Here is a tiny trained network, its code and every weight. The questions are about switching its units off for an input and a target symbol, where a switched-off unit gives its printed mean instead of its output.

import numpy as np


def w(rows, s, z=0):
    codes = np.array(rows[::2]) - 128.0
    scale = np.full(codes.shape[1], s)
    scale[-1] = z or s
    return codes * scale


def f(y):
    return y / 2 * (1 + np.tanh(0.7978845608 * (y + 0.044715 * y**3)))


def softmax(a):
    e = np.exp(a - a.max(-1, keepdims=True))
    return e / e.sum(-1, keepdims=True)


def log_softmax(a):
    a = a - a.max(-1, keepdims=True)
    return a - np.log(np.exp(a).sum(-1, keepdims=True))


def net(x, mask):
    ids = ['Ξβηθπσω'.index(c) for c in x.split()]
    T = len(ids)
    res = E[ids] + P[:T]
    q, k, v = (res @ M[0].T for M in (Q, K, V))
    z = softmax(np.where(np.tri(T) > 0, q @ k.T / 3**0.5, -1e9)) @ v
    res = res + np.where(mask[0], z, O[0][:, -1]) @ O[0][:, :-1]
    y = f(res @ A[0][:, :-1].T + A[0][:, -1])
    res = res + np.where(mask[1:9], y, B[0][:, -1]) @ B[0][:, :-1]
    return log_softmax(res[-1] @ U[:, :-1].T + U[:, -1])


Q, K, V, O, A, B = {}, {}, {}, {}, {}, {}
E = w([
[90,70,39,78,124,149,107],'Ξ',
[126,122,19,145,148,89,140],'β',
[100,173,88,143,43,3,229],'η',
[109,172,98,218,131,139,142],'θ',
[79,189,112,130,107,154,207],'π',
[94,106,50,184,153,192,25],'σ',
[144,75,25,128,145,239,82],'ω',
],0.016)
P = w([
[183,6,193,109,196,167,249],'0',
[97,210,161,144,33,113,99],'1',
[57,71,88,140,216,185,121],'2',
[89,236,158,152,31,76,112],'3',
[84,41,52,143,183,152,109],'4',
[82,195,135,118,87,133,62],'5',
[88,82,52,172,193,70,120],'6',
[81,203,128,97,63,102,82],'7',
[128,62,65,165,129,55,126],'8',
[96,197,132,121,52,121,82],'9',
],0.014)
Q[0] = w([
[211,1,206,135,253,92,168],'head 0',
[203,44,183,185,232,98,215],'head 0',
[217,198,110,40,184,104,129],'head 0',
],0.0073)
K[0] = w([
[58,182,37,48,161,129,109],'head 0',
[2,183,38,171,52,64,49],'head 0',
[148,98,226,78,131,179,181],'head 0',
],0.0087)
V[0] = w([
[128,151,120,9,98,191,149],'head 0',
[151,180,161,198,143,165,151],'head 0',
[191,134,105,132,155,207,84],'head 0',
],0.014)
O[0] = w([
[71,131,207,188,157,14,156,100],'head 0',
[35,141,204,34,169,217,224,90],'head 0',
[82,130,254,137,35,47,139,255],'head 0',
],0.011,0.0081)
A[0] = w([
[64,96,24,130,81,142,154,130],'neuron 0',
[186,155,190,91,189,92,148,8],'neuron 1',
[167,185,229,87,178,140,180,2],'neuron 2',
[2,58,192,188,72,134,150,97],'neuron 3',
[156,148,144,58,115,175,121,133],'neuron 4',
[112,88,54,150,167,153,178,119],'neuron 5',
[141,100,144,165,114,79,106,46],'neuron 6',
[83,83,133,133,100,101,58,64],'neuron 7',
],0.0094,0.0087)
B[0] = w([
[196,172,73,125,214,170,132,204],'neuron 0',
[228,220,50,3,220,52,2,127],'neuron 1',
[200,107,88,154,86,111,127,130],'neuron 2',
[126,109,36,49,234,112,98,249],'neuron 3',
[171,200,118,129,183,96,186,141],'neuron 4',
[115,49,204,87,128,10,31,175],'neuron 5',
[189,183,120,146,246,201,181,163],'neuron 6',
[209,229,114,186,190,93,128,191],'neuron 7',
],0.0078,0.02)
U = w([
[172,133,105,161,150,122,136,99],'Ξ',
[163,152,113,91,163,170,169,72],'β',
[139,151,65,135,86,159,116,126],'η',
[73,2,60,172,184,132,207,254],'θ',
[145,137,162,83,182,97,122,58],'π',
[196,169,239,8,80,89,25,227],'σ',
[120,89,19,136,165,145,142,22],'ω',
],0.0064,0.0081)

Each question gives the input, a string of symbols that net reads in full, and the target symbol t.
The units are the heads (3 rows each of Q, K, V and O) and the neurons (one row each of A and B). Each row of codes is followed by its name. A weight is (code - 128) times the scale printed after its matrix; where a second scale follows, it is the last column's (O, A, B and U).
mask holds one flag per unit, heads first, then neurons. A switched-off unit (its flag False) gives its mean, the last column of its rows in O or B, instead of its output. The means were averaged over made-up inputs and are rounded, as every weight is.
A unit's drop is (log p(t) with every unit on - log p(t) with that unit switched off) / (log p(t) with every unit on - log p(t) with every unit switched off).
The circuit of an input: a set's keep is (log p(t) with only the set's units on - log p(t) with every unit switched off) / (log p(t) with every unit on - log p(t) with every unit switched off). Starting from all 9 units, units are removed one at a time, each time the one whose removal leaves the highest keep (on an exact tie, the one counted first), for as long as the keep stays at least 0.8.
circuit, biggest first: the units of the circuit, biggest drop first
unit that matters most: the unit with the biggest drop
top k neurons: the k neurons with the biggest drops, biggest first
drop when u is switched off: that unit's drop, to one decimal
input η π η σ, target ω: circuit, biggest first -> [head 0]
input η Ξ σ σ σ β σ σ σ, target η: circuit, biggest first -> [head 0; neuron 3]
input π σ σ β Ξ θ, target θ: circuit, biggest first -> [head 0; neuron 7]
input ω Ξ σ σ σ θ, target π: circuit, biggest first -> [head 0; neuron 3]
input Ξ Ξ σ β, target Ξ: circuit, biggest first -> [head 0; neuron 6]
input β β Ξ π θ ω β β, target η: circuit, biggest first -> [neuron 3; head 0; neuron 5]
input ω Ξ β σ ω β Ξ Ξ, target π: top 2 neurons -> [neuron 3; neuron 6]
input ω ω β η, target π: circuit, biggest first -> [head 0; neuron 3; neuron 6]
input η θ σ θ, target ω: top 2 neurons -> [neuron 0; neuron 7]
input η π Ξ η β π, target ω: top 2 neurons -> [neuron 0; neuron 7]
input Ξ Ξ η η ω σ, target Ξ: top 2 neurons -> [neuron 7; neuron 6]
input η π θ Ξ σ Ξ Ξ σ, target ω: drop when neuron 0 is switched off -> 0.2
input β π η β Ξ θ θ Ξ, target η: drop when head 0 is switched off -> 0.4
input β θ η σ σ Ξ, target η: unit that matters most -> neuron 3
input θ Ξ Ξ σ β Ξ, target β: drop when neuron 3 is switched off -> 0.0
